How the states are linked:
j708 π j289
j708 η j352
j708 ζ j48
j708 ε j59
j708 φ j440
j708 χ j865
j242 π j856
j242 η j154
j242 ζ j716
j242 ε j794
j242 φ j893
j242 χ j441
j222 π j728
j222 η j897
j222 ζ j52
j222 ε j833
j222 φ j176
j222 χ j228
j640 π j160
j640 η j384
j640 ζ j38
j640 ε j745
j640 φ j87
j640 χ j246
j856 π j538
j856 η j894
j856 ζ j154
j856 ε j358
j856 φ j794
j856 χ j716
j902 π j306
j902 η j582
j902 ζ j922
j902 ε j550
j902 φ j830
j902 χ j928
j101 π j15
j101 η j205
j101 ζ j866
j101 ε j835
j101 φ j149
j101 χ j406
j95 π j275
j95 η j101
j95 ζ j199
j95 ε j782
j95 φ j166
j95 χ j550
j835 π j36
j835 η j321
j835 ζ j373
j835 ε j885
j835 φ j205
j835 χ j656
j228 π j52
j228 η j68
j228 ζ j745
j228 ε j338
j228 φ j160
j228 χ j87
j441 π j716
j441 η j36
j441 ζ j835
j441 ε j125
j441 φ j15
j441 χ j149
j303 π j480
j303 η j220
j303 ζ j453
j303 ε j487
j303 φ j390
j303 χ j662
j582 π j819
j582 η j460
j582 ζ j907
j582 ε j406
j582 φ j334
j582 χ j595
j36 π j300
j36 η j242
j36 ζ j321
j36 ε j423
j36 φ j885
j36 χ j373
j260 π j687
j260 η j79
j260 ζ j289
j260 ε j346
j260 φ j317
j260 χ j708
j401 π j595
j401 η j346
j401 ζ j317
j401 ε j687
j401 φ j260
j401 χ j897
j893 π j794
j893 η j26
j893 ζ j125
j893 ε j154
j893 φ j716
j893 χ j15
j652 π j552
j652 η j160
j652 ζ j640
j652 ε j228
j652 φ j238
j652 χ j29
j615 π j83
j615 η j525
j615 ζ j764
j615 ε j896
j615 φ j541
j615 χ j447
j291 π j615
j291 η j764
j291 ζ j447
j291 ε j541
j291 φ j47
j291 χ j909
j390 π j487
j390 η j726
j390 ζ j771
j390 ε j220
j390 φ j453
j390 χ j706
j726 π j776
j726 η j32
j726 ζ j910
j726 ε j246
j726 φ j667
j726 χ j424
j346 π j902
j346 η j922
j346 ζ j928
j346 ε j830
j346 φ j79
j346 χ j59
j866 π j205
j866 η j275
j866 ζ j95
j866 ε j373
j866 φ j656
j866 χ j122
j338 π j708
j338 η j48
j338 ζ j865
j338 ε j440
j338 φ j68
j338 χ j384
j52 π j897
j52 η j440
j52 ζ j68
j52 ε j708
j52 φ j338
j52 χ j745
j205 π j885
j205 η j118
j205 ζ j275
j205 ε j321
j205 φ j373
j205 χ j95
j300 π j759
j300 η j856
j300 ζ j242
j300 ε j909
j300 φ j423
j300 χ j321
j404 π j291
j404 η j447
j404 ζ j909
j404 ε j47
j404 φ j759
j404 χ j423
j728 π j401
j728 η j317
j728 ζ j897
j728 ε j260
j728 φ j833
j728 χ j52
j149 π j835
j149 η j373
j149 ζ j656
j149 ε j205
j149 φ j866
j149 χ j460
j541 π j896
j541 η j297
j541 ζ j801
j541 ε j525
j541 φ j764
j541 χ j538
j481 π j334
j481 η j448
j481 ζ j687
j481 ε j907
j481 φ j595
j481 χ j260
j83 π j648
j83 η j752
j83 ζ j525
j83 ε j424
j83 φ j896
j83 χ j764
j885 π j423
j885 η j893
j885 ζ j118
j885 ε j242
j885 φ j321
j885 χ j275
j227 π j390
j227 η j771
j227 ζ j706
j227 ε j453
j227 φ j662
j227 χ j867
j118 π j893
j118 η j125
j118 ζ j15
j118 ε j716
j118 φ j441
j118 χ j101
j922 π j582
j922 η j907
j922 ζ j595
j922 ε j334
j922 φ j481
j922 χ j401
j552 π j176
j552 η j338
j552 ζ j160
j552 ε j52
j552 φ j228
j552 χ j640
j771 π j726
j771 η j910
j771 ζ j424
j771 ε j667
j771 φ j648
j771 χ j896
j87 π j745
j87 η j643
j87 ζ j937
j87 ε j384
j87 φ j38
j87 χ j32
j442 π j481
j442 η j687
j442 ζ j260
j442 ε j595
j442 φ j401
j442 χ j833
j166 π j782
j166 η j149
j166 ζ j819
j166 ε j101
j166 φ j199
j166 χ j582
j759 π j47
j759 η j538
j759 ζ j856
j759 ε j447
j759 φ j909
j759 χ j242
j867 π j706
j867 η j896
j867 ζ j541
j867 ε j83
j867 φ j615
j867 χ j47
j706 π j771
j706 η j424
j706 ζ j896
j706 ε j648
j706 φ j83
j706 χ j541
j764 π j525
j764 η j868
j764 ζ j608
j764 ε j297
j764 φ j801
j764 χ j358
j447 π j764
j447 η j608
j447 ζ j358
j447 ε j801
j447 φ j538
j447 χ j794
j256 π j867
j256 η j541
j256 ζ j47
j256 ε j615
j256 φ j291
j256 χ j759
j550 π j199
j550 η j406
j550 ζ j334
j550 ε j819
j550 φ j582
j550 χ j481
j68 π j440
j68 η j222
j68 ζ j804
j68 ε j48
j68 φ j865
j68 χ j643
j896 π j424
j896 η j227
j896 ζ j297
j896 ε j752
j896 φ j525
j896 χ j801
j491 π j652
j491 η j640
j491 ζ j29
j491 ε j238
j491 φ j522
j491 χ j220
j538 π j801
j538 η j256
j538 ζ j894
j538 ε j608
j538 φ j358
j538 χ j154
j26 π j404
j26 η j909
j26 ζ j423
j26 ε j759
j26 φ j300
j26 χ j885
j716 π j154
j716 η j300
j716 ζ j36
j716 ε j26
j716 φ j125
j716 χ j835
j220 π j29
j220 η j246
j220 ζ j667
j220 ε j776
j220 φ j726
j220 χ j648
j910 π j32
j910 η j487
j910 ζ j390
j910 ε j480
j910 φ j303
j910 χ j227
j423 π j909
j423 η j794
j423 ζ j893
j423 ε j856
j423 φ j242
j423 χ j118
j745 π j68
j745 η j804
j745 ζ j643
j745 ε j865
j745 φ j384
j745 χ j937
j687 π j448
j687 η j830
j687 ζ j79
j687 ε j902
j687 φ j346
j687 χ j289
j525 π j752
j525 η j662
j525 ζ j868
j525 ε j227
j525 φ j297
j525 χ j608
j275 π j118
j275 η j15
j275 ζ j101
j275 ε j441
j275 φ j782
j275 χ j199
j238 π j228
j238 η j745
j238 ζ j87
j238 ε j160
j238 φ j640
j238 χ j776
j667 π j246
j667 η j480
j667 ζ j303
j667 ε j32
j667 φ j910
j667 χ j752
j937 π j643
j937 η j238
j937 ζ j522
j937 ε j652
j937 φ j491
j937 χ j487
j79 π j830
j79 η j481
j79 ζ j442
j79 ε j922
j79 φ j928
j79 χ j352
j246 π j38
j246 η j491
j246 ζ j480
j246 ε j937
j246 φ j32
j246 χ j303
j752 π j303
j752 η j453
j752 ζ j662
j752 ε j390
j752 φ j227
j752 χ j868
j487 π j522
j487 η j776
j487 ζ j726
j487 ε j29
j487 φ j220
j487 χ j771
j289 π j79
j289 η j442
j289 ζ j352
j289 ε j928
j289 φ j59
j289 χ j48
j522 π j238
j522 η j87
j522 ζ j776
j522 ε j640
j522 φ j29
j522 χ j726
j648 π j667
j648 η j303
j648 ζ j752
j648 ε j910
j648 φ j424
j648 χ j525
j833 π j260
j833 η j289
j833 ζ j708
j833 ε j317
j833 φ j897
j833 χ j338
j297 π j227
j297 η j706
j297 ζ j867
j297 ε j662
j297 φ j868
j297 χ j256
j373 π j321
j373 η j441
j373 ζ j782
j373 ε j118
j373 φ j275
j373 χ j166
j448 π j122
j448 η j550
j448 ζ j830
j448 ε j306
j448 φ j902
j448 χ j79
j865 π j48
j865 η j176
j865 ζ j552
j865 ε j222
j865 φ j804
j865 χ j652
j32 π j937
j32 η j522
j32 ζ j487
j32 ε j491
j32 φ j480
j32 χ j390
j595 π j907
j595 η j902
j595 ζ j346
j595 ε j448
j595 φ j687
j595 χ j317
j776 π j87
j776 η j937
j776 ζ j32
j776 ε j38
j776 φ j246
j776 χ j910
j29 π j640
j29 η j38
j29 ζ j246
j29 ε j87
j29 φ j776
j29 χ j667
j160 π j338
j160 η j865
j160 ζ j384
j160 ε j68
j160 φ j745
j160 χ j38
j608 π j868
j608 η j615
j608 ζ j291
j608 ε j867
j608 φ j256
j608 χ j404
j38 π j384
j38 η j652
j38 ζ j491
j38 ε j643
j38 φ j937
j38 χ j480
j643 π j804
j643 η j228
j643 ζ j238
j643 ε j552
j643 φ j652
j643 χ j522
j928 π j922
j928 η j595
j928 ζ j401
j928 ε j481
j928 φ j442
j928 χ j728
j907 π j460
j907 η j306
j907 ζ j902
j907 ε j122
j907 φ j448
j907 χ j346
j819 π j149
j819 η j656
j819 ζ j460
j819 ε j866
j819 φ j406
j819 χ j907
j480 π j491
j480 η j29
j480 ζ j220
j480 ε j522
j480 φ j487
j480 χ j453
j154 π j894
j154 η j759
j154 ζ j300
j154 ε j404
j154 φ j26
j154 χ j36
j406 π j866
j406 η j95
j406 ζ j122
j406 ε j656
j406 φ j460
j406 χ j448
j199 π j101
j199 η j866
j199 ζ j406
j199 ε j149
j199 φ j819
j199 χ j334
j352 π j442
j352 η j260
j352 ζ j833
j352 ε j401
j352 φ j728
j352 χ j176
j460 π j656
j460 η j166
j460 ζ j306
j460 ε j95
j460 φ j122
j460 χ j902
j125 π j26
j125 η j423
j125 ζ j885
j125 ε j300
j125 φ j36
j125 χ j205
j334 π j406
j334 η j122
j334 ζ j448
j334 ε j460
j334 φ j907
j334 χ j687
j47 π j541
j47 η j801
j47 ζ j538
j47 ε j764
j47 φ j447
j47 χ j856
j804 π j222
j804 η j52
j804 ζ j228
j804 ε j176
j804 φ j552
j804 χ j238
j15 π j125
j15 η j885
j15 ζ j205
j15 ε j36
j15 φ j835
j15 χ j866
j801 π j297
j801 η j867
j801 ζ j256
j801 ε j868
j801 φ j608
j801 χ j894
j782 π j441
j782 η j835
j782 ζ j149
j782 ε j15
j782 φ j101
j782 χ j819
j122 π j95
j122 η j199
j122 ζ j550
j122 ε j166
j122 φ j306
j122 χ j830
j440 π j59
j440 η j728
j440 ζ j222
j440 ε j352
j440 φ j48
j440 χ j804
j662 π j453
j662 η j648
j662 ζ j83
j662 ε j771
j662 φ j706
j662 χ j615
j384 π j865
j384 η j552
j384 ζ j652
j384 ε j804
j384 φ j643
j384 χ j491
j909 π j447
j909 η j358
j909 ζ j794
j909 ε j538
j909 φ j856
j909 χ j893
j894 π j256
j894 η j47
j894 ζ j759
j894 ε j291
j894 φ j404
j894 χ j300
j59 π j928
j59 η j401
j59 ζ j728
j59 ε j442
j59 φ j352
j59 χ j222
j453 π j220
j453 η j667
j453 ζ j648
j453 ε j726
j453 φ j771
j453 χ j83
j321 π j242
j321 η j716
j321 ζ j441
j321 ε j893
j321 φ j118
j321 χ j782
j656 π j373
j656 η j782
j656 ζ j166
j656 ε j275
j656 φ j95
j656 χ j306
j424 π j910
j424 η j390
j424 ζ j227
j424 ε j303
j424 φ j752
j424 χ j297
j48 π j352
j48 η j833
j48 ζ j176
j48 ε j728
j48 φ j222
j48 χ j552
j306 π j166
j306 η j819
j306 ζ j582
j306 ε j199
j306 φ j550
j306 χ j922
j868 π j662
j868 η j83
j868 ζ j615
j868 ε j706
j868 φ j867
j868 χ j291
j830 π j550
j830 η j334
j830 ζ j481
j830 ε j582
j830 φ j922
j830 χ j442
j358 π j608
j358 η j291
j358 ζ j404
j358 ε j256
j358 φ j894
j358 χ j26
j317 π j346
j317 η j928
j317 ζ j59
j317 ε j79
j317 φ j289
j317 χ j440
j176 π j833
j176 η j708
j176 ζ j338
j176 ε j897
j176 φ j52
j176 χ j160
j897 π j317
j897 η j59
j897 ζ j440
j897 ε j289
j897 φ j708
j897 χ j68
j794 π j358
j794 η j404
j794 ζ j26
j794 ε j894
j794 φ j154
j794 χ j125

The rows follow the links: the fewer symbols apart two states are, the more alike their rows tend to be.

Each row is also shifted at random along 9 hidden directions that mean nothing.

Name the state of each row.
[55, 11, -31, 50, 28, 34, 32, 261, 119, 180, -88, -1, 90, 34, 10, 67, 147, 1, 41, 24, -91, 40, -212, -71, -18, 78, -23, -75, -66, 13, -90, -6, 29, 57, -71, -131, 62, -80, 25, -15, -18, 33, 32, -74, -75, 18, -64, 93]; state j442
[-129, 42, 13, -60, 12, 44, -34, -108, 53, -215, 44, 53, -47, -136, 62, 146, -14, 28, -27, 94, -102, -138, -62, -21, 17, 38, -4, -15, 19, 78, 80, 33, 30, 52, 7, -102, 16, 55, 67, 21, 29, -15, 43, -16, 13, 24, 6, 62]; state j275
[-205, 16, 65, -38, 66, -107, -18, -184, -56, -48, 27, -26, 11, 105, 17, -24, -153, 22, 3, -79, 91, -83, 116, 84, -57, -69, -135, 19, -117, 50, -44, 3, 33, 80, -13, 60, -103, 89, 30, -2, -32, -1, -32, 22, 5, 82, 3, -48]; state j801
[261, -57, -30, 53, -46, -9, 41, 33, -72, 4, -73, 17, -137, 93, -49, 27, 192, 75, -17, -5, -73, 79, 3, -22, -21, 55, -34, -71, 58, 25, -18, 28, -86, -57, -57, 6, 113, -102, -22, -13, -90, -32, -78, -3, -58, 33, 5, 82]; state j640
[-190, -13, -55, -87, 63, 45, -16, -24, -31, 7, 0, 71, 6, 45, -72, -8, 47, 50, 18, -94, -84, 117, -95, 59, -41, 35, -78, -61, -94, 55, -29, -34, 59, 44, -29, -21, -16, 12, -12, -7, -114, 46, -60, -22, -79, 77, -59, 14]; state j771
[1, -21, -66, 27, 35, 62, 30, -113, -51, 80, -62, -143, 24, 64, 10, 13, 108, 27, -137, 58, 141, -2, -26, -19, -48, 1, 35, 29, 65, 12, -26, 134, -18, -64, -66, 34, 31, -36, 17, -55, 5, -97, 56, -24, 13, 4, -30, 100]; state j728
[-11, 5, 19, 11, -6, -25, 17, 157, -5, 220, 7, -32, 113, 22, 60, 13, 9, -54, 17, 47, 35, -25, -7, -44, 7, 10, 39, -25, 43, -36, -13, 17, -28, -6, 28, -53, 16, -8, 15, 3, 71, -11, 22, -18, 59, -74, 40, 9]; state j582
[-34, -27, -144, -13, 16, 93, 54, 29, 76, -117, -33, 119, -98, -5, -69, -95, 87, 4, 25, -72, -137, 225, -137, -39, 9, 48, 3, -72, -28, -45, -64, -66, 7, 56, -35, -4, 32, -79, -43, 18, -112, 114, -40, -90, -29, 21, -39, -12]; state j552
[84, -14, 65, -21, -12, -79, -4, 95, 6, 3, 8, 24, -26, 134, -30, 34, 79, 7, 74, -20, -133, 18, 100, 57, -42, 8, -131, -134, 7, 31, 28, 3, -47, 92, 2, 5, -15, 1, 33, 0, -60, -83, -152, 17, -35, 86, 93, 90]; state j867
[133, 15, -55, 58, -15, 49, 45, -151, -24, -99, -19, 26, -123, 78, -4, -61, 84, -13, -97, -4, 42, 62, 51, -82, -36, 41, -25, -108, 105, 0, -7, 91, -25, -16, -23, 72, -12, -78, 33, -23, -10, -36, -71, -71, 27, -32, 44, 18]; state j922
[42, 13, 13, 24, -36, 74, 31, -152, 4, -92, -6, 7, 54, -138, 72, 80, 10, 27, -135, 144, 25, -129, -60, -88, 7, 54, 3, -23, 15, 43, 35, 66, -11, 55, -34, -118, 24, -8, 32, 10, 65, -2, 53, -10, 128, -35, -74, 42]; state j907
[-2, 23, 60, 41, 4, -68, 18, 263, 58, 249, -49, -68, 91, 70, 51, 42, 41, -39, 69, 23, 20, -56, -42, -41, -9, 1, 7, -5, -5, -31, -62, 0, -14, -17, -24, -45, 25, -32, 16, -12, 43, -20, 37, -31, -51, -32, 27, 17]; state j595
[163, -11, 84, 51, -28, -64, -21, 200, 144, 35, -17, -15, 70, 44, 22, 81, 9, -39, 76, 27, -76, -42, -2, 13, 14, 33, -59, -18, -86, 25, -30, -4, 17, 95, -7, -89, 0, 26, 24, 6, 21, 1, -31, 48, -18, 55, 13, 83]; state j358
[-307, 19, -2, -123, 70, -19, -29, 24, -26, 18, 60, 182, 34, 27, -13, 25, -50, 26, 88, -114, -152, 62, -89, 42, -28, 62, -136, -126, -146, 81, -36, -87, 77, 124, 18, -103, -44, 58, 19, 34, -89, 124, -93, -39, -40, 56, -30, -44]; state j447
[-57, 64, 12, 34, 5, 14, 39, -158, 106, -280, -36, 66, -144, -16, 29, 3, -15, 14, -38, -3, -31, -67, -29, -80, -25, 22, -93, -58, -37, 26, -42, 19, 33, 81, -78, 8, -42, -35, 42, 7, -34, 37, -10, -87, -35, 37, -14, -32]; state j481
[133, 11, 91, 76, 4, -79, -2, 209, 62, 123, -75, 8, 136, -79, -23, 32, -74, 65, 129, -34, -56, -89, -150, 21, 19, -34, -61, 76, -237, 8, -79, -174, 46, 83, -51, -105, 22, -21, -37, 23, -10, 117, 93, 44, -80, 57, -164, -72]; state j910
[63, -19, 37, -2, -25, -17, -23, 2, 67, -126, 15, 18, 5, -62, 2, 53, -44, 8, 28, 30, -72, -42, 6, 37, 31, 0, -20, 33, -63, 24, 24, -30, 7, 68, 8, -53, 4, 47, -2, 22, 0, 21, 0, 58, 21, 52, -17, 31]; state j541
[158, 71, 72, 119, -10, -122, 28, 98, 108, -130, -76, 33, -203, 63, 20, 16, -3, 17, 118, -57, -60, -94, 1, -70, -9, -25, -75, -19, -26, -9, -74, -60, -6, -2, -60, 56, 18, -86, 36, 6, -26, 31, 10, -73, -159, 27, 44, -63]; state j687
[-69, -54, -79, -2, 17, 89, 55, -45, 11, 84, -46, -33, 136, -3, -20, -72, 30, 4, -94, 12, 66, 108, -99, -11, -16, 23, -1, 10, -87, -25, -80, 16, 10, 69, -62, -51, -4, -18, -52, -8, -36, 57, 19, -10, 90, 13, -122, 20]; state j652
[-23, 22, -12, -45, 7, 45, -59, -48, -76, -4, 67, 99, 10, -110, 7, 66, -34, 22, -4, 0, -42, -27, -62, -4, 29, 51, 38, -11, 5, 69, 67, -23, 51, -43, 68, -74, 18, 34, 20, 17, 37, 49, 22, 20, 4, -45, -32, -28]; state j893
[-180, -27, -65, -37, 9, 20, 22, -228, -13, -236, -20, -21, -199, 31, -19, -55, -11, 28, -68, -47, 68, 51, 60, 18, -6, -29, 19, 88, 26, -16, -37, 46, -13, -78, -56, 118, 3, 12, -47, -9, -89, 12, 3, -18, -40, 37, 13, -35]; state j643
[-22, 27, 96, -20, -66, -20, 9, 88, -17, 52, 1, -39, 4, -59, 56, 83, 51, -8, -9, 114, -5, -143, 53, -43, 12, 5, 39, -7, 122, -19, 78, 38, -67, -72, -1, -25, 35, -9, 3, 1, 58, -96, 8, 6, 5, -61, 68, 10]; state j346
[-207, -33, -47, -93, 62, 5, -27, -4, -50, 98, 45, 1, 70, 89, -36, -41, -16, -13, 17, -76, 2, 115, 16, 87, -28, -7, -29, -20, -40, 13, -15, 1, 30, 29, 29, 19, -44, 61, -11, -8, -50, 3, -57, 12, 3, 39, 15, 20]; state j297
[-103, -33, 10, -30, 28, 3, 15, 131, -45, 245, -71, -134, 151, -34, 54, 160, 113, 74, -33, 126, 16, -118, -139, 4, -14, 10, 39, 66, -14, 35, -15, 42, -40, -35, -70, -140, 117, -1, 4, -18, 12, -65, 122, 17, -12, 21, -77, 128]; state j222
[-34, 9, 10, 22, -71, 62, -9, 38, 223, -211, -2, -71, -51, -172, 80, 61, -49, -93, -36, 136, 37, -91, -17, -64, 98, 7, 172, 175, 64, -66, 21, 55, 12, -66, -5, -29, 28, 47, -28, 14, 95, 8, 134, 21, 29, -56, 27, 11]; state j902
[-61, 5, 1, -35, -64, -5, -27, 0, -29, -87, 48, -16, -176, -70, 55, 46, -3, -44, -5, 54, 36, -54, 103, -34, 68, -4, 175, 107, 207, -45, 82, 54, -58, -218, 62, 65, 68, 22, -23, 9, 58, -45, 47, 13, -20, -109, 135, -36]; state j448
[7, 8, 25, 29, 91, -121, -1, -126, -37, -65, -49, -22, -97, 225, -31, 13, 4, 84, 33, -119, -2, -21, 57, 73, -99, -36, -212, -66, -123, 97, -87, 18, 22, 97, -74, 69, -42, 0, 65, -29, -113, -32, -78, -19, -112, 161, 2, 54]; state j525
[341, -5, 30, 103, -50, -11, 6, 53, 84, -113, -15, 59, 38, -120, -52, -54, -77, 15, 72, -7, -88, 2, -37, 4, 50, -36, -20, 18, -112, -34, 10, -141, 7, 116, 18, -25, -9, -35, -28, 36, 16, 83, 20, 50, 39, 27, -87, -57]; state j83

From each start, follow one symbol. Which state do you reach?
Answers are names.
[44, 24, -44, 81, 31, 15, 5, -44, 120, -35, 10, -61, 79, -53, 52, -77, -155, -85, -16, 13, 124, -17, -25, -36, 37, -56, 77, 100, -46, -61, -51, -6, 54, 56, 33, 20, -59, 24, 22, 5, 105, 62, 124, -15, 97, -46, -28, -49]
η
j782
[60, -31, -53, -38, -2, 82, -1, -78, -117, 46, 47, 98, 116, -93, -70, -66, -13, 43, -31, -20, -54, 101, -54, 31, 4, 16, -13, -68, -44, 12, 56, -76, 8, 68, 49, -47, -13, -6, -31, 20, -16, 56, -41, 29, 100, -13, -95, -36]
χ
j541
[-16, 46, 103, 81, 33, -99, 76, -46, 98, -72, -108, -75, 58, 20, 36, 1, -71, 64, 16, 26, 25, -184, -35, -16, -59, -86, -174, 4, -178, -2, -101, -53, -7, 195, -136, -17, -52, -32, 31, 4, -28, 4, 58, -43, -8, 112, -96, -22]
ε
j440
[-149, -20, -36, -34, 9, 48, 30, -76, 13, -28, -30, -106, 11, -17, 16, 2, 37, 5, -81, 67, 70, -18, -3, 5, -10, -30, 51, 68, 49, -32, 2, 67, -29, -28, -49, 26, 13, 9, -18, -19, -6, -64, 55, -11, 27, 9, -5, 49]
η
j708
[284, -26, 40, 114, 11, -106, -5, 348, 133, 161, -117, -82, -5, 172, -56, 40, 116, 9, 153, -71, -74, 53, -59, 41, -15, -4, -56, 22, -108, -1, -114, -46, 8, 5, -67, 2, 58, -63, -7, -30, -64, -10, -8, 23, -195, 103, -6, 92]
ε
j487
[-266, 58, 103, -28, 74, -136, 11, 27, 18, 76, -26, -48, 26, 115, 106, 122, -36, 25, 42, 15, 10, -198, 4, -6, -70, -17, -144, -45, -74, 69, -69, 38, 7, 87, -63, -63, -23, 42, 90, -4, -3, -39, 14, -59, -52, 65, 39, 39]
η
j199
[105, -28, 6, 5, -19, 23, -18, -114, -100, 0, 15, -19, 66, -93, -37, -24, -56, 49, -45, 15, 53, -24, 19, 46, 17, -39, 28, 69, -27, 8, 53, -35, -5, -19, 22, 11, 0, 18, -38, 4, 20, -1, 36, 78, 60, -3, -80, -35]
χ
j868
[59, -48, -50, 9, -36, 104, -13, -123, 129, -150, 46, -44, 71, -29, -7, -76, -56, -106, -111, 45, 82, 100, 69, 18, 34, 18, 57, 48, -1, -35, 15, 89, 38, 64, 30, 19, -81, 71, -22, -6, 49, -2, -25, 60, 146, -2, 0, 53]
η
j801
[-18, 48, -61, 21, 106, -31, -46, 113, 12, 84, 0, 116, -19, 24, -7, 36, -36, 31, 128, -132, -91, 45, -190, -10, -2, 36, -33, -31, -131, 74, -83, -102, 110, 21, 27, -70, 24, -17, 55, 12, -24, 143, 54, -63, -131, 18, -60, -39]
ζ
j441
[-228, -51, -81, -121, 41, 82, -39, 197, 69, 131, 42, 41, 148, -35, -41, 12, 32, -41, 65, -27, -119, 168, -141, 70, 30, 49, 53, 5, -72, -8, -7, -50, 58, 45, 39, -105, 11, 65, -41, 14, -43, 66, -7, 20, -6, 25, -33, 57]
η
j227
[237, -33, -66, 98, -15, 12, 42, -122, -12, -120, -72, 16, -153, 103, -80, -113, 58, 35, -43, -96, 42, 138, 27, -17, -25, 5, -43, -10, -26, -11, -80, 6, -9, -25, -62, 112, 8, -87, -39, -22, -90, 41, -56, -15, -48, 40, -40, -24]
η
j87
[-118, 31, 6, -59, 36, -15, -50, 25, -51, 41, 63, 125, -8, 14, -10, 11, -46, -2, 66, -92, -66, 33, -25, 18, -5, 41, -42, -69, -41, 54, 7, -50, 62, 0, 57, -30, -30, 34, 22, 16, -18, 68, -53, -15, -50, -12, 14, -59]
ε
j759
[135, 5, 82, 22, -11, -62, 13, -83, -28, -90, -25, -20, -46, 117, -54, -9, 50, 49, -3, -21, -38, -37, 127, 53, -71, -32, -164, -101, -13, 36, 28, 20, -38, 87, -47, 75, -53, -22, 29, -20, -64, -110, -127, 21, -35, 104, 32, 51]
χ
j297
[154, -60, -72, 43, 19, 15, -39, 9, 3, 91, -1, -79, -12, 157, -9, 13, 73, -47, -51, -31, 89, 119, 42, 30, -8, 52, 43, 29, 31, 39, -46, 127, 24, -76, 19, 26, 22, 22, 16, -42, 6, -34, -28, 45, -12, 11, 38, 123]
ζ
j759
[102, -52, -56, 13, -9, 73, -4, -26, 110, -79, 11, -34, 65, 19, -30, -39, 17, -56, -51, 21, -4, 117, 10, 33, 12, 23, 7, -1, -30, -11, -6, 52, 23, 92, 6, -10, -36, 33, -8, -9, 0, -7, -38, 40, 82, 46, -12, 96]
η
j525
[-86, 8, -163, 17, 104, 49, -1, -105, 77, -130, -21, 33, -151, 110, 18, 11, 51, -8, -28, -75, -10, 121, -115, -41, -26, 60, -5, -31, -18, 57, -106, 77, 73, 12, -29, 3, 25, -16, 68, -19, -57, 66, 24, -106, -66, 42, 8, 78]
ζ
j406
[54, -11, 35, 51, 5, 10, -7, -208, 13, -89, -9, -101, 138, -114, -1, -48, -180, 23, -81, 36, 160, -107, 17, 51, 15, -92, 3, 163, -139, -6, -7, -24, 45, 70, -20, 17, -72, 64, -28, 0, 57, 25, 116, 91, 105, 37, -141, -53]
π
j453
[146, 3, -78, 101, -4, 30, 1, -64, 48, -54, 5, -24, -11, -117, 52, -58, -131, -48, -29, 17, 125, -5, -50, -68, 77, -31, 158, 151, 2, -55, -39, -19, 27, -59, 48, 12, 25, -7, -11, 16, 105, 106, 164, -1, 85, -96, -49, -79]
χ
j902
